Here is a tiny trained network, its code and every weight. The questions are about switching its units off for an input and a class, where a switched-off unit gives its printed mean instead of its output.

import numpy as np


def w(rows, s, z=0):
    codes = np.array(rows[::2]) - 128.0
    scale = np.full(codes.shape[1], s)
    scale[-1] = z or s
    return codes * scale


def norm(h):
    return h / np.sqrt((h * h).mean(-1, keepdims=True) + 1e-5)


def f(y):
    return np.maximum(y, 0)


def log_softmax(a):
    a = a - a.max(-1, keepdims=True)
    return a - np.log(np.exp(a).sum(-1, keepdims=True))


def net(x, mask):
    res = np.array(x, float).reshape(1, 8) / 4 @ E
    u = 0
    for l in range(3):
        y = f(norm(res) @ A[l][:, :-1].T + A[l][:, -1])
        res = res + np.where(mask[u : u + 11], y, B[l][:, -1]) @ B[l][:, :-1]
        u += 11
    return log_softmax(norm(res)[-1] @ U[:, :-1].T + U[:, -1])


A, B = {}, {}
E = w([
[128,128,128,129],'x0',
[126,128,128,125],'x1',
[195,252,103,88],'x2',
[130,129,128,131],'x3',
[164,96,2,112],'x4',
[122,128,128,115],'x5',
[49,178,87,174],'x6',
[129,128,129,131],'x7',
],0.0093)
A[0] = w([
[99,135,149,72,89],'0.n0',
[94,134,108,144,84],'0.n1',
[135,176,128,106,4],'0.n2',
[171,144,102,144,162],'0.n3',
[71,233,73,158,88],'0.n4',
[131,86,62,128,60],'0.n5',
[249,141,171,95,95],'0.n6',
[171,168,54,95,182],'0.n7',
[190,76,139,112,93],'0.n8',
[144,209,182,116,177],'0.n9',
[145,171,162,131,102],'0.n10',
],0.017,0.0041)
B[0] = w([
[138,104,126,145,147],'0.n0',
[129,95,126,77,160],'0.n1',
[122,193,85,168,160],'0.n2',
[151,149,86,143,180],'0.n3',
[43,137,76,4,253],'0.n4',
[156,51,90,166,190],'0.n5',
[52,147,80,9,236],'0.n6',
[248,119,95,154,244],'0.n7',
[72,124,108,80,193],'0.n8',
[181,180,178,187,247],'0.n9',
[175,89,150,136,180],'0.n10',
],0.022,0.0081)
A[1] = w([
[64,68,124,164,22],'1.n0',
[70,80,144,145,45],'1.n1',
[112,198,99,166,127],'1.n2',
[94,171,253,128,137],'1.n3',
[114,79,166,198,28],'1.n4',
[101,92,128,154,100],'1.n5',
[55,179,96,163,25],'1.n6',
[93,63,111,153,2],'1.n7',
[70,187,116,167,79],'1.n8',
[132,188,193,157,52],'1.n9',
[211,225,51,187,151],'1.n10',
],0.019,0.0022)
B[1] = w([
[147,147,193,120,203],'1.n0',
[131,125,188,113,195],'1.n1',
[175,105,155,77,165],'1.n2',
[129,73,21,175,219],'1.n3',
[189,161,170,82,167],'1.n4',
[137,153,154,128,167],'1.n5',
[123,94,98,98,153],'1.n6',
[94,194,164,172,195],'1.n7',
[152,83,102,82,153],'1.n8',
[168,135,65,179,173],'1.n9',
[69,121,254,207,254],'1.n10',
],0.022,0.0094)
A[2] = w([
[48,57,133,164,2],'2.n0',
[130,195,124,157,201],'2.n1',
[164,216,222,134,101],'2.n2',
[98,88,134,122,48],'2.n3',
[125,120,180,132,45],'2.n4',
[57,192,111,108,109],'2.n5',
[68,62,111,86,60],'2.n6',
[173,121,60,124,113],'2.n7',
[149,99,76,110,46],'2.n8',
[8,119,105,2,112],'2.n9',
[219,45,75,226,63],'2.n10',
],0.014,0.0022)
B[2] = w([
[163,74,110,79,150],'2.n0',
[172,21,179,101,167],'2.n1',
[71,168,252,101,240],'2.n2',
[160,129,127,100,143],'2.n3',
[220,176,116,118,164],'2.n4',
[179,73,89,121,169],'2.n5',
[106,155,126,70,177],'2.n6',
[144,101,187,179,169],'2.n7',
[72,164,149,165,157],'2.n8',
[107,92,37,21,249],'2.n9',
[103,157,31,232,215],'2.n10',
],0.021,0.011)
U = w([
[140,131,252,104,252],'0',
[107,78,74,13,81],'1',
[143,101,85,228,57],'2',
],0.015,0.0015)

Each question gives the input, the list of numbers given to net, and the class t.
The units are the neurons (one row each of A and B). Each row of codes is followed by its name. A weight is (code - 128) times the scale printed after its matrix; where a second scale follows, it is the last column's (A, B and U).
mask holds one flag per neuron, layer by layer. A switched-off neuron (its flag False) gives its mean, the last column of its row in B, instead of its output. The means were averaged over made-up inputs and are rounded, as every weight is.
A unit's drop is (log p(t) with every unit on - log p(t) with that unit switched off) / (log p(t) with every unit on - log p(t) with every unit switched off).
The circuit of an input: a set's keep is (log p(t) with only the set's units on - log p(t) with every unit switched off) / (log p(t) with every unit on - log p(t) with every unit switched off). Starting from the 12 units with the biggest drops (on a tie, the unit counted first), units are removed one at a time, each time the one whose removal leaves the highest keep (on an exact tie, the one counted first), for as long as the keep stays at least 0.8.
units of the circuit, in order: the units of the circuit, biggest drop first
k most important neurons: the k neurons with the biggest drops, biggest first
k most important neurons of layer l: the k neurons of layer l with the biggest drops, biggest first
drop of u: that unit's drop, to one decimal
input [3,6,8,5,7,6,6,-3], class 0: units of the circuit, in order -> 1.n10
input [-8,-6,-6,-6,-3,5,0,-8], class 0: 2 most important neurons of layer 0 -> 0.n9, 0.n4
input [-7,-1,-6,-7,8,0,5,-2], class 2: 2 most important neurons -> 0.n5, 0.n6
input [0,-1,4,-3,-5,-6,-4,4], class 2: units of the circuit, in order -> 1.n3, 0.n9, 0.n7
input [6,-6,8,2,8,5,-8,-2], class 0: 2 most important neurons of layer 0 -> 0.n7, 0.n4
input [4,-4,-8,6,7,6,-2,5], class 0: 3 most important neurons of layer 0 -> 0.n7, 0.n4, 0.n6
input [-1,3,3,4,-6,-5,-6,-7], class 1: 2 most important neurons -> 0.n6, 0.n7
input [0,7,-4,7,3,6,4,0], class 0: 3 most important neurons -> 0.n7, 0.n6, 1.n0
input [6,4,-8,-4,4,3,-4,1], class 0: 2 most important neurons -> 0.n4, 0.n6
input [-8,7,-8,-3,3,-5,8,-4], class 0: 3 most important neurons -> 0.n6, 0.n4, 1.n0
input [-1,4,6,6,6,4,3,-3], class 0: 3 most important neurons -> 0.n7, 1.n3, 1.n10
input [-6,-7,-8,-8,7,8,4,-6], class 0: 3 most important neurons -> 0.n7, 0.n4, 0.n6
input [7,-1,7,1,6,4,2,-6], class 0: 3 most important neurons -> 0.n7, 1.n3, 1.n10
input [-8,-8,3,-6,-6,3,-7,5], class 1: units of the circuit, in order -> 0.n6
input [-8,7,4,-3,8,1,-1,0], class 2: drop of 0.n7 -> 0.3
input [7,6,-4,-7,-8,-6,3,6], class 2: drop of 1.n3 -> 0.1
